Below is a small trained network, with its code and all its weights. Each question gives an input and a target symbol and asks what happens when units are switched off, that is, made to give their printed mean instead of their output.

import numpy as np


def w(rows, s, z=0):
    codes = np.array(rows[::2]) - 128.0
    scale = np.full(codes.shape[1], s)
    scale[-1] = z or s
    return codes * scale


def norm(h):
    return h / np.sqrt((h * h).mean(-1, keepdims=True) + 1e-5)


def f(y):
    return y / 2 * (1 + np.tanh(0.7978845608 * (y + 0.044715 * y**3)))


def softmax(a):
    e = np.exp(a - a.max(-1, keepdims=True))
    return e / e.sum(-1, keepdims=True)


def log_softmax(a):
    a = a - a.max(-1, keepdims=True)
    return a - np.log(np.exp(a).sum(-1, keepdims=True))


def net(x, mask):
    ids = ['ΓΞΠβηθμσφψ'.index(c) for c in x.split()]
    T = len(ids)
    res = E[ids] + P[:T]
    u = 0
    for l in range(2):
        r = norm(res)
        for j in range(2):
            rows = slice(4 * j, 4 * j + 4)
            q, k, v = (r @ M[l][rows].T for M in (Q, K, V))
            z = softmax(np.where(np.tri(T) > 0, q @ k.T / 4**0.5, -1e9)) @ v
            o = O[l][rows]
            res = res + np.where(mask[u + j], z, o[:, -1]) @ o[:, :-1]
        u += 2
        y = f(norm(res) @ A[l][:, :-1].T + A[l][:, -1])
        res = res + np.where(mask[u : u + 8], y, B[l][:, -1]) @ B[l][:, :-1]
        u += 8
    return log_softmax(norm(res)[-1] @ U[:, :-1].T + U[:, -1])


Q, K, V, O, A, B = {}, {}, {}, {}, {}, {}
E = w([
[140,158,77,135,144],'Γ',
[138,113,152,136,149],'Ξ',
[150,117,148,168,164],'Π',
[93,76,130,139,123],'β',
[138,137,67,152,135],'η',
[165,151,106,168,168],'θ',
[152,147,134,103,5],'μ',
[133,102,134,141,135],'σ',
[133,108,122,148,136],'φ',
[100,132,56,143,118],'ψ',
],0.032)
P = w([
[114,114,152,102,114],'0',
[54,174,203,201,100],'1',
[88,149,171,176,110],'2',
[84,151,172,181,108],'3',
[163,58,72,41,106],'4',
[127,144,104,131,116],'5',
[127,139,103,126,111],'6',
[50,206,206,255,83],'7',
[119,165,91,138,107],'8',
[114,162,96,142,113],'9',
[168,40,23,22,79],'10',
[117,151,99,134,98],'11',
],0.0073)
Q[0] = w([
[200,143,176,210,120],'0.h0',
[225,73,182,109,157],'0.h0',
[213,162,78,81,138],'0.h0',
[111,141,163,120,118],'0.h0',
[166,103,71,172,67],'0.h1',
[167,141,173,70,164],'0.h1',
[59,117,178,96,81],'0.h1',
[193,101,140,251,80],'0.h1',
],0.013)
K[0] = w([
[89,171,116,230,213],'0.h0',
[177,59,132,112,192],'0.h0',
[222,131,99,125,132],'0.h0',
[32,165,172,101,167],'0.h0',
[173,137,168,105,20],'0.h1',
[147,123,168,105,247],'0.h1',
[17,91,153,124,149],'0.h1',
[219,147,179,191,5],'0.h1',
],0.013)
V[0] = w([
[125,145,139,180,99],'0.h0',
[191,164,177,104,17],'0.h0',
[65,140,179,67,189],'0.h0',
[58,158,130,100,254],'0.h0',
[160,69,107,175,199],'0.h1',
[48,86,63,239,171],'0.h1',
[94,143,85,96,184],'0.h1',
[224,117,139,116,67],'0.h1',
],0.0083)
O[0] = w([
[86,112,192,107,192,179],'0.h0',
[82,176,109,254,155,24],'0.h0',
[222,185,143,156,85,17],'0.h0',
[145,131,162,57,7,129],'0.h0',
[7,209,90,29,128,175],'0.h1',
[93,226,172,29,152,254],'0.h1',
[147,169,181,91,79,101],'0.h1',
[144,64,150,144,175,145],'0.h1',
],0.0067,0.0053)
A[0] = w([
[117,107,104,44,117,119],'0.n0',
[219,110,50,214,171,47],'0.n1',
[73,192,179,141,119,76],'0.n2',
[170,63,113,200,2,125],'0.n3',
[172,100,21,157,109,208],'0.n4',
[57,81,139,162,125,242],'0.n5',
[175,106,176,113,252,255],'0.n6',
[85,191,70,191,22,215],'0.n7',
],0.01,0.0021)
B[0] = w([
[165,73,151,167,100,254],'0.n0',
[197,199,179,128,110,213],'0.n1',
[138,109,171,110,173,210],'0.n2',
[170,52,154,120,251,202],'0.n3',
[153,135,190,178,86,203],'0.n4',
[178,150,114,170,139,174],'0.n5',
[176,92,97,104,72,245],'0.n6',
[161,152,192,160,144,179],'0.n7',
],0.011,0.0047)
Q[1] = w([
[120,122,203,133,193],'1.h0',
[44,153,149,114,198],'1.h0',
[144,3,111,100,79],'1.h0',
[125,136,208,173,162],'1.h0',
[139,75,105,111,72],'1.h1',
[173,90,23,126,75],'1.h1',
[99,117,120,106,121],'1.h1',
[113,138,145,181,155],'1.h1',
],0.016)
K[1] = w([
[169,89,32,145,105],'1.h0',
[110,100,47,18,80],'1.h0',
[115,160,107,255,197],'1.h0',
[170,80,51,164,59],'1.h0',
[95,166,227,132,144],'1.h1',
[101,185,168,227,210],'1.h1',
[93,98,118,85,195],'1.h1',
[138,94,109,162,98],'1.h1',
],0.014)
V[1] = w([
[93,74,40,113,217],'1.h0',
[63,47,217,172,57],'1.h0',
[145,84,168,165,246],'1.h0',
[228,62,122,154,96],'1.h0',
[183,250,51,106,152],'1.h1',
[236,156,90,108,181],'1.h1',
[218,154,134,55,170],'1.h1',
[173,92,226,81,129],'1.h1',
],0.012)
O[1] = w([
[52,41,63,145,166,143],'1.h0',
[170,209,29,108,176,77],'1.h0',
[23,166,105,74,131,135],'1.h0',
[119,149,83,94,73,108],'1.h0',
[56,201,155,171,75,155],'1.h1',
[27,98,133,115,24,166],'1.h1',
[44,124,157,95,87,253],'1.h1',
[115,114,148,12,114,225],'1.h1',
],0.012,0.0074)
A[1] = w([
[192,129,50,64,139,48],'1.n0',
[57,137,165,173,98,193],'1.n1',
[134,136,146,177,58,254],'1.n2',
[89,234,203,52,144,96],'1.n3',
[88,53,183,177,121,52],'1.n4',
[96,140,103,104,191,194],'1.n5',
[160,48,169,73,156,150],'1.n6',
[182,122,152,11,34,149],'1.n7',
],0.012,0.005)
B[1] = w([
[39,68,40,254,61,161],'1.n0',
[173,176,47,153,165,220],'1.n1',
[82,159,95,82,168,204],'1.n2',
[100,208,29,124,138,201],'1.n3',
[241,170,43,194,83,188],'1.n4',
[136,131,79,142,129,161],'1.n5',
[94,150,235,218,121,223],'1.n6',
[242,44,142,191,95,254],'1.n7',
],0.0094,0.0093)
U = w([
[121,128,101,137,130,2],'Γ',
[148,239,158,158,30,41],'Ξ',
[14,152,156,151,80,125],'Π',
[175,122,87,77,239,166],'β',
[58,113,139,109,252,168],'η',
[154,224,190,127,202,245],'θ',
[200,128,79,100,65,97],'μ',
[84,41,49,100,183,133],'σ',
[118,135,136,6,111,220],'φ',
[101,136,93,254,165,97],'ψ',
],0.011,0.0043)

Each question gives the input, a string of symbols that net reads in full, and the target symbol t.
The units are the heads (4 rows each of Q, K, V and O) and the neurons (one row each of A and B). Each row of codes is followed by its name. A weight is (code - 128) times the scale printed after its matrix; where a second scale follows, it is the last column's (O, A, B and U).
mask holds one flag per unit, layer by layer, with each layer's heads first. A switched-off unit (its flag False) gives its mean, the last column of its rows in O or B, instead of its output. The means were averaged over made-up inputs and are rounded, as every weight is.
A unit's drop is (log p(t) with every unit on - log p(t) with that unit switched off) / (log p(t) with every unit on - log p(t) with every unit switched off).
The circuit of an input: a set's keep is (log p(t) with only the set's units on - log p(t) with every unit switched off) / (log p(t) with every unit on - log p(t) with every unit switched off). Starting from the 12 units with the biggest drops (on a tie, the unit counted first), units are removed one at a time, each time the one whose removal leaves the highest keep (on an exact tie, the one counted first), for as long as the keep stays at least 0.8.
circuit, biggest first: the units of the circuit, biggest drop first
unit that matters most: the unit with the biggest drop
top k neurons: the k neurons with the biggest drops, biggest first
top k neurons in layer l: the k neurons of layer l with the biggest drops, biggest first
heads that matter: for each layer, one digit per head in row order, 1 if its drop is at least 0.15 and else 0, layers parted by /
input μ Γ θ σ, target μ: circuit, biggest first : 0.n1, 1.h0, 0.h1
input Ξ μ Γ Ξ Γ, target Ξ: unit that matters most : 0.n1
input θ θ Ξ θ σ Γ β β θ σ Π, target β: circuit, biggest first : 0.n6, 1.h1
input ψ η β β θ, target ψ: heads that matter : 11 / 11
input ψ η η, target θ: heads that matter : 01 / 10
input Ξ μ Ξ φ φ σ Π, target μ: heads that matter : 00 / 10
input θ η ψ Γ Ξ, target ψ: top 2 neurons in layer 0 : 0.n1, 0.n4
input Π Π η σ, target φ: heads that matter : 11 / 01
input θ ψ μ σ σ φ θ, target μ: heads that matter : 01 / 10
input σ ψ ψ ψ ψ θ Π, target θ: top 3 neurons in layer 0 : 0.n3, 0.n7, 0.n1
input Π φ μ Γ Γ ψ θ θ, target μ: top 4 neurons : 0.n1, 1.n6, 0.n6, 0.n4
input ψ η Γ Γ β ψ ψ, target Ξ: heads that matter : 11 / 10
input θ Π β ψ θ, target φ: circuit, biggest first : 0.h0, 1.h1
input Ξ ψ η, target μ: top 3 neurons in layer 0 : 0.n7, 0.n6, 0.n3
input η β φ, target ψ: top 2 neurons in layer 0 : 0.n3, 0.n1
input φ φ Π θ Γ, target η: circuit, biggest first : 0.n1, 1.h0, 0.h1
input η Π Γ η Π θ η σ, target φ: unit that matters most : 0.n6
input σ φ β φ, target σ: heads that matter : 00 / 11
input β Γ Ξ, target β: heads that matter : 11 / 11
input Ξ Ξ η σ, target μ: unit that matters most : 1.h0
input η φ Π θ Π ψ Γ Π, target φ: heads that matter : 01 / 01
input Γ σ θ β η η σ β Π Π θ, target β: heads that matter : 00 / 11
